Each row of numbers stands for one thing and depends on some of the facts below. Use the named rows to name the rest.

Some things and their rows:
fosedrir: [  7.3 -12.5   4.5  -1.6   7.4  -0.3 -13.6  15.8  22.3  12.4  22.2  -3.3
   1.3 -14.7   1.5 -10.0 -19.6   1.1  -1.3 -15.7   6.1   6.1 -15.3   3.6
   4.0  -1.6]
fenuk: [  6.8   3.8  -1.4  -1.1  10.1 -17.5  -8.7   3.8  13.9   9.8  17.7  -4.8
  -3.9 -17.1  -4.9 -13.0 -17.9   0.1   3.3 -25.0   6.9 -14.5  -5.8  -2.3
   5.9  -4.0]
kligrom: [ 10.9   6.5  -5.7   2.0  13.6 -18.1 -13.4   6.9   8.4   7.8  16.0  -4.7
  -3.2 -15.6 -12.7  -5.7 -12.5  -0.1   6.0 -28.7   1.5 -21.6  -8.5  -1.7
   2.3  -1.0]
rekel: [ -1.7   6.5  -3.5  25.5   9.5  33.3   4.3  10.1   3.3  15.8   4.7  -6.5
   0.2  -8.5   7.5 -25.2 -17.6  -3.4 -12.1 -39.8 -12.0  28.2 -32.9  15.9
  15.9 -10.5]
plakari: [ -1.5  12.0  -5.0   5.3  15.1  18.5  22.3  29.2  11.0  28.7   9.1  -1.9
 -11.2  -6.5   5.7 -17.1 -52.4  -7.6  -9.5 -15.6 -12.8  31.8 -50.6  14.2
   7.1 -10.5]
bitrel: [ -1.1  20.1  10.1  -6.8  -2.5 -17.7   2.0  11.8  13.0  19.2   6.6  -2.8
  16.6 -13.2   7.5  -1.4   7.8  -7.5  -1.1 -29.6 -26.1 -10.5 -17.7  -4.0
  10.1 -15.3]
sudrim: [ -2.5  -9.3  -3.4  -7.0  -1.1  10.0  -9.1   5.7  25.5  15.3   8.1  -4.0
  -2.5 -15.3  -7.9 -14.7 -32.9  -6.3   1.3 -11.6   1.8 -10.5 -18.6   2.7
   4.4  -4.8]
baklin: [  3.2  -6.3   0.3  -7.9   8.4 -16.5 -16.5   5.6  18.9   3.3  18.2  -4.6
   2.3 -19.2  -5.2  -9.2   0.8   1.3   4.8  -8.8  -5.3 -16.4  10.1  -7.1
   3.2  -4.6]
toplus: [  0.0   1.5   9.7  -6.4  -4.9 -16.8 -10.8   8.0  12.4  -0.9  11.6  -4.7
  16.4 -14.8   5.4 -23.8   4.7  -5.7  -3.1 -34.5 -14.0 -27.3   8.6 -10.0
   8.1 -20.9]
lagren: [ -3.9 -18.3   2.6  -8.8   4.2   3.4  -3.7   7.9  22.2   9.7  13.1  -4.2
  -4.5 -16.2  -1.4 -13.4 -11.5  -1.4  -3.3  -8.6  -7.5   4.6  -6.2   2.9
   6.4  -3.1]
zaklos: [ -8.4   2.5   0.4 -33.2   5.7   0.3  -8.1  13.7  16.8  18.9  17.9  -5.3
   9.0 -19.9   8.6  20.8  -8.3  -7.7   8.2   0.2  -8.2 -21.8   2.6 -10.2
   8.5  -6.0]
zubril: [  0.3  13.6  -5.4  -4.9   8.7 -16.8   9.6  -4.9  14.7  17.2  11.6  -4.9
  -2.6 -24.5   1.6 -16.8 -12.4  -0.9   3.8 -12.9 -15.2 -14.6  -4.6  -2.4
   1.8  -3.3]
drezum: [  0.5  -1.5  -2.9  -3.8   8.0 -16.4  -0.6   0.9  12.2   6.4  11.8  -6.5
  -5.6 -15.1  -9.3  -8.7  -6.3  -1.5  -0.7 -18.3  -5.5 -17.6  -2.6   0.4
   8.2  -3.2]
segil: [  8.0  20.2  -0.5  16.9   9.8 -30.5  30.5  12.6  10.6  25.7  -1.2  -1.7
 -10.7  -8.1 -10.5 -11.2 -20.0  -4.2  -6.2 -33.4 -24.6  13.7 -44.5   1.8
   8.9 -11.7]
trabir: [ -1.2 -13.2   3.1  -8.1   8.5   6.3  -9.7  10.1  22.3  11.1  18.3  -3.3
   0.5 -17.9   2.2 -15.0 -22.5   0.0  -3.3   0.7  -5.6  -1.1 -12.9   4.4
   2.1  -3.7]
radegru: [  2.8   2.0  -0.9  -3.0   6.5 -17.8   4.8  -0.7  16.3   9.8  15.1  -6.1
  -1.9 -22.1   0.1 -10.2   0.0   0.2   0.1 -20.0  -9.5  -1.5  -3.3  -1.2
   8.0   0.7]
virom: [ -5.8  -6.8  -4.1   0.2   3.9  16.1 -15.1  -3.4   9.7   3.2   8.9  -7.4
   2.4 -20.1  -2.4 -18.3   6.9  -0.5   2.9 -11.4  -3.1 -25.7   9.8  -4.6
   9.1 -10.8]
skudak: [  0.1  -2.6  -0.1  -8.7   0.9  -2.0  -7.1   3.9  19.0  16.7  16.4  -4.5
   0.8 -18.0   0.6 -14.3 -23.0  -5.0   0.0 -14.2  -2.0  -7.6 -24.1   5.3
  -1.6   0.0]
fuzos: [  3.7  17.3 -14.5  -8.6  19.6  10.4  -1.8  12.8   1.9  26.2  19.1  -6.7
  -2.3 -19.1   7.3  11.0 -17.1  -3.1  10.6 -19.1   4.8   6.3  -7.1  -3.4
  13.7   1.8]

How the things are related:
klazol: points at; mubol: is of sort; luple: refers to
brafla klazol [letul, bastin, segil]
brobrun klazol [vastor, leste]
broplu klazol [madis, braskis, klalum]
brulol klazol [toplus, beston]
dofo klazol [revuflu, leste, dapes]
dradu klazol [mabu, zubril]
drastem klazol [letul, kluskir, rotribran, tegris]
drefur klazol [dafo, zogum, zestegrom]
drenis klazol [kobren, kofloda]
dritrak klazol [traplok, bitrel, kedimik, nune]
drolos klazol [kobren, mabu, zestegrom]
dronol klazol [filoban, mistu, virom, beston]
druflo klazol [radegru]
fezo klazol [drezum, kugim, skuner, vokles]
flugru klazol [bastin, zogum, tegris, sistil]
flukla klazol [brido]
fosedrir klazol [soplir, zogum, fenuk, kligrom, tralak, nisos]
gedu klazol [revuflu, zubril, govum]
grebrok klazol [leste, segil]
grefo klazol [traplok, tribi]
grivuk klazol [letul, bido, bratru]
grizek klazol [notrurem, briplil, braskis, rofudos]
kigro klazol [drezum]
klabru klazol [fletam, leste, kofloda]
klatin klazol [rumo]
klotom klazol [grifol, virom]
lagren klazol [fafliklu, sadri, klate]
lonim klazol [flutuflur, nozis, vokles, fuzos]
lopi klazol [mazor, trasi, bastin, skugan, zubril, nune, suzum]
maplak klazol [fleven, bratru]
meses klazol [madren, stutrim]
mibror klazol [kobren]
minu klazol [bido]
modri klazol [brikas]
nogom klazol [sugra, klalum]
nuplel klazol [mazor]
pagro klazol [trostidral, stutrim, nune, sukler, segil]
patul klazol [dafo, sugra, stodebes, fuzos]
plakari klazol [kluskir, kobren, plekla, batrik, dapes]
plaku klazol [revuflu, nukel]
plevom klazol [skadri, stotus]
plisek klazol [plisku, grasum, stodebes]
plistus klazol [bastin, stodebes]
plugren klazol [vuso, klalum]
rekel klazol [skuner]
reve klazol [delom, mabu, plizistuk, kofloda]
skaskeklis klazol [madis, skugan, nozis, radegru, tribi]
skifer klazol [trasi, fliklim, sukler]
skisti klazol [rumo, zaplu, braskis]
skudak klazol [madis, zestegrom]
statro klazol [baklin, flabazik]
stiklem klazol [klapeskil]
stiklinil klazol [flodrim, mebiben, rumo, zubril, foski]
sudrim klazol [zesetren, rotribran, drifla, fomal]
trabir klazol [fletam, voflel, domir, gero]
trokan klazol [mazor, brikas, fletam, vuso]
vaplo klazol [soplir, flabazik, mitrube, kligrom, fuzos]
vibuk klazol [nuflaplim, fletam, kligrom]
vuklor klazol [trasi, zogum, lozis]
[baklin, batrik, beston, bido, bitrak, braskis, brikas, dapes, dofo, draskes, drifla, dritrak, fliklim, fosedrir, gero, grebrok, grivuk, grizek, klatin, klotom, kluskir, kobren, lagren, leste, lonim, lopi, mabu, mazor, mebiben, meses, mistu, modri, nukel, nune, pagro, pedrek, plaku, plevom, plisek, plisku, plizistuk, plugren, radegru, reve, rostim, rotribran, seram, skaskeklis, skege, skifer, skisti, soplir, statro, stiklinil, sukler, suzum, tegris, trabir, tralak, traplok, tribi, trostidral, vodi, voflel, vokles, zestegrom, zisku, zogum] mubol 645
[bastin, bogostas, broplu, brulol, domir, dradu, drefur, dronol, fafliklu, fenuk, fletam, flodrim, flutuflur, fuzos, gedu, kadrel, klabru, kofloda, kugim, lize, luston, madren, minu, mitrube, nogom, nuplel, plakari, pletrek, rekel, rofudos, sadri, skoskigor, stazus, stiklem, stotus, sugra, toplus, trasi, vibuk, virom, vuklor, zaplu, zubril] mubol 306
[bitrel, bratru, briplil, dafo, dede, drezum, grefo, grifol, kizem, mibror, notrurem, plekla, revuflu, segil, skadri, skugan, stodebes, stutrim, vastor, zaklos] mubol 778
[brafla, brebom, brido, drenis, flabazik, fleven, flukla, foste, klalum, klate, kligrom, leme, letul, lozis, maplak, nezaplim, pidrin, plistus, trokan, vaplo, vuso, zesetren] mubol 311
[brobrun, delom, drastem, drolos, droplu, druflo, fezo, filoban, flima, flugru, fomal, foski, govum, grasum, kabrir, kedimik, kigro, klapeskil, klarefu, madis, nisos, nozis, nuflaplim, patul, rumo, sistil, skudak, skufletil, skuner, sudrim, trisabos] mubol 583
{bastin, meses, rekel} luple voflel
{batrik, fletam, zisku} luple flukla
{bitrak} luple madren
{bitrel, drastem, vuso} luple gedu
{bogostas, fafliklu, klate} luple kofloda
{brafla, grefo} luple dritrak
{bratru, maplak, segil} luple revuflu
{brebom, notrurem} luple zaklos
{brebom} luple kluskir
{broplu, drifla, letul} luple minu
{dafo, flugru} luple stotus
{dafo} luple grefo
{dafo, plekla} luple gero
{dapes, stiklem} luple nuflaplim
{dapes, plakari} luple skuner
{dapes, plevom, skadri, tralak} luple stiklem
{dede, plakari, zesetren} luple kadrel
{delom, grefo, stotus} luple drastem
{delom, skuner} luple patul
{dofo} luple brafla
{draskes, mibror, sistil, stazus} luple statro
{drefur, stiklem} luple stiklinil
{drenis, nuplel, traplok} luple dede
{drifla, kofloda, sistil, voflel} luple vaplo
{drifla, klatin} luple dofo
{dronol, grefo, mitrube, tribi} luple grifol
{droplu, plizistuk} luple beston
{fezo, kedimik} luple filoban
{flima} luple skoskigor
{flima} luple klate
{flukla, gedu, traplok} luple broplu
{flutuflur} luple batrik
{flutuflur, nuplel} luple drifla
{fuzos, tribi} luple nezaplim
{fuzos} luple pidrin
{gero, plisku} luple trisabos
{grasum, madren} luple skugan
{grasum} luple vuso
{grebrok, plisku} luple fomal
{grebrok} luple virom
{grefo, maplak, rekel} luple flutuflur
{grifol, klapeskil} luple sistil
{kabrir, traplok} luple plisku
{kabrir} luple drefur
{kabrir, leme, skege} luple mitrube
{kabrir} luple draskes
{kadrel, plakari} luple kobren
{kigro} luple flodrim
{kizem} luple zaplu
{klabru} luple stutrim
{klalum} luple tralak
{klapeskil, tralak} luple droplu
{klarefu} luple skaskeklis
{klarefu} luple drenis
{kluskir, nuflaplim, stiklinil} luple bratru
{kluskir, revuflu, stotus} luple nisos
{kobren, zesetren} luple meses
{kofloda, voflel} luple mibror
{leme, madren} luple brido
{letul, zisku} luple toplus
{letul} luple skifer
{lize, rostim} luple soplir
{lize} luple kugim
{lize} luple brebom
{lonim, maplak, plakari} luple bitrel
{luston, trisabos} luple trasi
{madren} luple leme
{mistu} luple grebrok
{mistu} luple bogostas
{nezaplim, trasi} luple plizistuk
{notrurem, plevom, plugren} luple seram
{notrurem} luple fuzos
{nozis, tribi} luple klapeskil
{patul, sukler} luple pletrek
{pedrek} luple rostim
{pedrek} luple grivuk
{plekla, sugra} luple fletam
{plisku} luple skufletil
{plugren} luple zesetren
{segil} luple letul
{segil, skugan} luple fezo
{sistil, statro} luple lozis
{skege} luple drolos
{skoskigor} luple dradu
{vodi} luple baklin
{zaplu} luple sukler

Rows to name:
No name comes twice in this set of rows, the named rows included.
[  4.4   7.0   6.0 -12.6  -4.1   3.8 -16.7  20.4  15.9  20.4  21.2  -3.8
  11.5 -11.2   9.2   2.0 -20.0 -11.2   1.7 -29.9  -7.2   1.1 -25.2   0.3
   4.7  -5.9] => patul
[  4.1   4.2  -6.9   5.6   8.9   5.6   5.5   1.3   9.6  12.0   5.1  -5.3
 -10.2 -10.9 -11.0 -23.8 -31.1  -7.0  -6.0 -31.3 -10.8   8.8 -30.6   7.6
   4.2  -1.8] => klarefu
[  3.4  18.5   2.6   1.8  12.0 -20.6  -3.2   9.9   6.7   4.3  12.8  -3.8
  11.7 -17.4   2.6 -25.9  -3.9  -2.8  -1.5 -26.4 -11.4 -24.1 -13.1  -3.8
   2.6 -15.7] => fletam
[ -3.6  -2.5  11.6  -3.0  -3.6  34.5 -10.9   9.5  22.5  19.7  12.0  -3.1
  24.8 -18.6  20.9 -10.0  16.0  -4.7   0.0 -29.2 -12.2   1.8 -12.9   0.7
   8.5 -13.4] => dritrak
[  0.2   9.6   0.6  25.5  12.1  19.4  -1.9   9.7   6.8   6.5   0.7  -4.1
   8.2 -13.4   4.0 -26.9  16.9  -1.2  -6.4 -36.0 -17.1   4.1 -24.3   6.9
  15.1 -17.4] => drifla
[ -7.4   6.7  -3.5 -31.8   9.1   9.0 -12.9  18.4  16.5  19.9  19.5  -5.5
  13.4 -23.7  13.4  16.9   9.8  -6.8  11.3   0.9  -4.2  -7.3   6.9 -11.0
  11.6  -6.6] => seram
[  0.1  12.2   4.6  10.1  12.0  -4.7   1.3  15.7   8.0   8.8   2.1  -2.3
   8.5 -15.0   4.1 -31.4   2.5  -2.9  -5.3 -28.0 -18.2  -2.4 -25.9  -0.8
   8.2 -17.6] => batrik
[  2.7  19.5 -16.3   5.7  11.3  33.0  -5.5   0.0  -1.2  24.8   8.0  -9.0
  -0.1 -19.5   3.2  -2.0  -7.3  -5.8   6.1 -20.3  -0.5   9.8 -28.7   7.3
  11.5   3.2] => nozis
[ -4.2 -20.1   4.0 -18.9  -0.3  -7.2 -10.2   9.5  32.8  14.1  15.4  -2.4
   0.7 -18.0   0.5  -2.6 -11.0  -1.2   4.0   0.3   1.7  -7.6   4.3  -8.3
   6.1  -5.3] => grivuk
[  3.4  -8.2  -5.9  -3.5   3.2  -1.3  -1.6   2.1  16.7  11.2  11.4  -6.2
 -11.6 -12.4  -9.1 -17.6 -36.8  -5.3  -3.8 -19.0  -5.0   4.5 -15.6   6.1
   3.6   3.4] => kigro
[ -4.2   1.2   3.5 -24.8   1.4 -10.4 -10.9  13.6  20.1  13.2  19.1  -4.8
  10.4 -18.6   4.2  -4.4 -10.0  -6.1   5.9 -20.0  -9.5 -22.9   8.1 -10.4
   6.1 -12.7] => pletrek
[ -6.1  -0.7 -10.7  17.0  14.9  53.9  -5.4   0.5   5.6  12.3   5.2  -8.3
  -1.7 -18.6   9.7 -17.0 -13.0   0.0   0.0 -18.7   4.8   7.5 -29.1  10.3
  11.9  -4.0] => stazus
[  5.7  22.4  -6.7 -31.9  11.6 -10.0  -8.4  24.0   6.0  21.6  17.5  -3.6
   8.3 -15.8   9.3  14.5 -15.8 -12.7  12.2  -8.6 -12.0  -9.4 -18.0  -9.9
   7.4  -5.6] => nuflaplim
[  0.3   7.4  -5.2  10.5   8.7  -8.4  13.2   3.0  14.2  17.8   5.3  -4.9
  -9.5 -16.4  -1.9 -19.5 -23.9  -2.9  -3.9 -31.5 -13.8   6.5 -18.0   2.0
   8.6  -6.7] => madren
[ -1.1   4.2 -11.9  -1.0  14.4  23.6   4.0   7.7  11.3  21.0  10.0  -6.3
  -5.2 -16.3   2.2  -7.0 -23.2  -2.9   2.9 -10.2  -2.7  10.1 -12.8   6.5
  11.5  -3.2] => luston

Now the same things, written a new way:
Named rows:
tralak: [  1.5   1.4   1.5  -1.9 -22.4   2.9   6.8  15.6  -0.3 -23.3   4.2  13.2
   7.1 -20.6]
seram: [ 11.0   1.3  -7.5  -6.6 -32.1   1.5   7.1  16.0  -1.2 -28.9   6.0  14.6
   6.9 -21.2]
kizem: [ -8.1  -4.0  12.8  -4.2 -13.2  17.4   6.4  16.4  -3.3  -0.4   5.4  11.7
   6.6 -26.2]
vodi: [-10.1  50.2   2.7 -31.4  -6.3  26.6   6.7  -1.0 -17.0   3.1 -20.7 -17.9
  25.0  23.1]
nezaplim: [  8.0  -7.3   3.5 -10.0 -22.3  12.5   6.6  17.6  -7.0 -16.3  -4.6  12.5
   4.0 -29.9]
plizistuk: [  3.4   2.2  -2.8  -2.1 -23.5   4.7   4.1  16.2  -0.9 -23.0   5.5  13.1
   7.4 -15.6]
kugim: [  0.0  12.3 -10.9 -19.7 -33.5   8.1   9.2  14.7  -2.7 -29.1  13.2  27.6
   0.3 -30.6]
tribi: [ -5.6   1.6  11.1  -1.2 -14.5   7.4   4.4  14.5   0.4 -18.3   3.0  14.9
   7.4 -15.9]
klapeskil: [  7.5   4.7  -0.6   2.0 -21.0  10.9   2.4  15.7  -1.4 -18.4  -7.2  20.1
   6.0 -22.5]
sudrim: [  9.4   6.5  -2.8  -2.6 -20.4  12.0  -5.3  12.9   7.9   2.5 -10.4  11.8
   0.3  -4.3]
nuflaplim: [  3.0   8.7  -2.1  -0.4 -21.0   9.2   4.3  16.7  -0.4 -20.5  -8.2  21.1
   5.4 -26.7]
brobrun: [ -3.7   6.5 -10.0   2.6 -23.4   2.6 -13.2  22.1   7.0  22.2 -18.9   6.5
  -3.1   1.4]
baklin: [ 11.3  44.7 -12.2 -34.2 -23.8  18.2  12.2   1.1 -18.8 -11.3 -20.6 -17.8
  26.6  20.2]
dapes: [-12.3   4.2   5.5   0.4 -13.4   8.3  -1.1  16.6  -0.6  -8.8   3.9  12.0
   4.9 -11.8]
govum: [  9.5   4.1  -2.1  -0.3 -21.3  11.1  -0.8  16.1  -2.7 -13.8  -4.6  20.0
   4.2 -17.6]
madis: [ 13.1   6.7   3.0  -7.5 -19.7  12.0   4.8  14.4   0.3 -22.1  -8.0  25.5
   8.8 -19.8]
patul: [ 10.6   6.6   2.9  -2.7 -19.7  10.0   2.4  10.3  12.2  -7.5 -14.2  13.1
   2.7 -13.5]
mistu: [ -0.3  -2.2   7.4   2.4 -16.5   7.3   4.6  15.6   0.4 -16.8   1.6  12.3
   8.6 -14.6]
bido: [  6.0   0.5   0.3  -1.5 -24.0   3.9   5.7  14.1  -1.3 -21.1   4.5  10.3
   5.7 -19.4]

Rows to name:
No name comes twice in this set of rows, the named rows included.
[ -2.3  -3.8 -11.1   7.2 -28.9  -7.5 -11.6  21.7   7.5  21.1  -8.0  -7.0
  -1.5   3.3] => grebrok
[  0.2   3.3 -11.7  -9.3 -18.2   8.4  -7.6  14.3   9.0   3.4   3.5   3.6
   1.0  10.1] => reve
[ 11.6  -7.2  10.8 -18.1 -20.1   9.1   0.4  11.6  11.0   6.9  -8.2  20.3
   7.7   9.0] => broplu
[ 11.1  -0.8  -6.8 -14.5 -33.9   9.4   9.8  17.5  -4.5 -19.4   9.8  14.9
   5.2 -32.2] => zaklos
[ -8.4  -6.3   7.3   2.9 -18.2  11.8   3.2  18.3  -4.3   5.7   4.1   4.4
   3.6 -27.2] => segil
[ 12.2 -10.2   9.2 -15.3 -21.3  10.8 -13.8  11.0   7.1  10.9   0.9  16.5
   2.8  24.6] => skisti
[ 31.9 -18.8 -20.3  -2.2 -31.7  14.3 -10.5  12.2   3.8  12.9   2.0   3.3
   3.1  18.9] => dradu
[  1.9   0.4 -19.7 -15.9 -12.6  22.1  -2.8  17.6   4.6   4.8  -7.6  -1.3
  -1.2  -1.4] => drenis
[ -0.3   9.6 -19.1  -6.5 -14.7  15.7   5.3  15.3   0.0 -26.9  11.0   8.6
   7.0 -12.2] => kobren
[-34.4  30.0   9.1 -26.5 -17.2  11.5   3.2  12.6   1.3 -30.5  21.2  33.0
  -5.8 -32.0] => pedrek
[  6.4   3.6  -0.6  -5.6 -22.6   0.8   3.3  11.9  11.8  -7.9  -2.9   3.3
   4.0  -7.6] => fosedrir
[  4.0  -1.7  -2.0  -0.5 -23.8   1.2  -5.9  12.6   8.9   6.3   0.8  -0.1
  -0.7   1.8] => pagro
[ 23.4  -7.5 -12.6  -0.6 -35.3   2.7  10.0  16.6  -2.9 -21.9   0.6  13.8
   9.7 -21.7] => virom
[ 11.8  -8.7   2.8  -5.2 -21.4  12.3   1.5  10.0   3.8  -0.6  -8.5  -3.9
  -3.7 -19.5] => plistus
[  7.0   5.5  -4.9  -7.8 -19.5   8.0   8.2  12.8   0.2 -28.8   7.9  14.0
   9.0 -16.9] => zestegrom

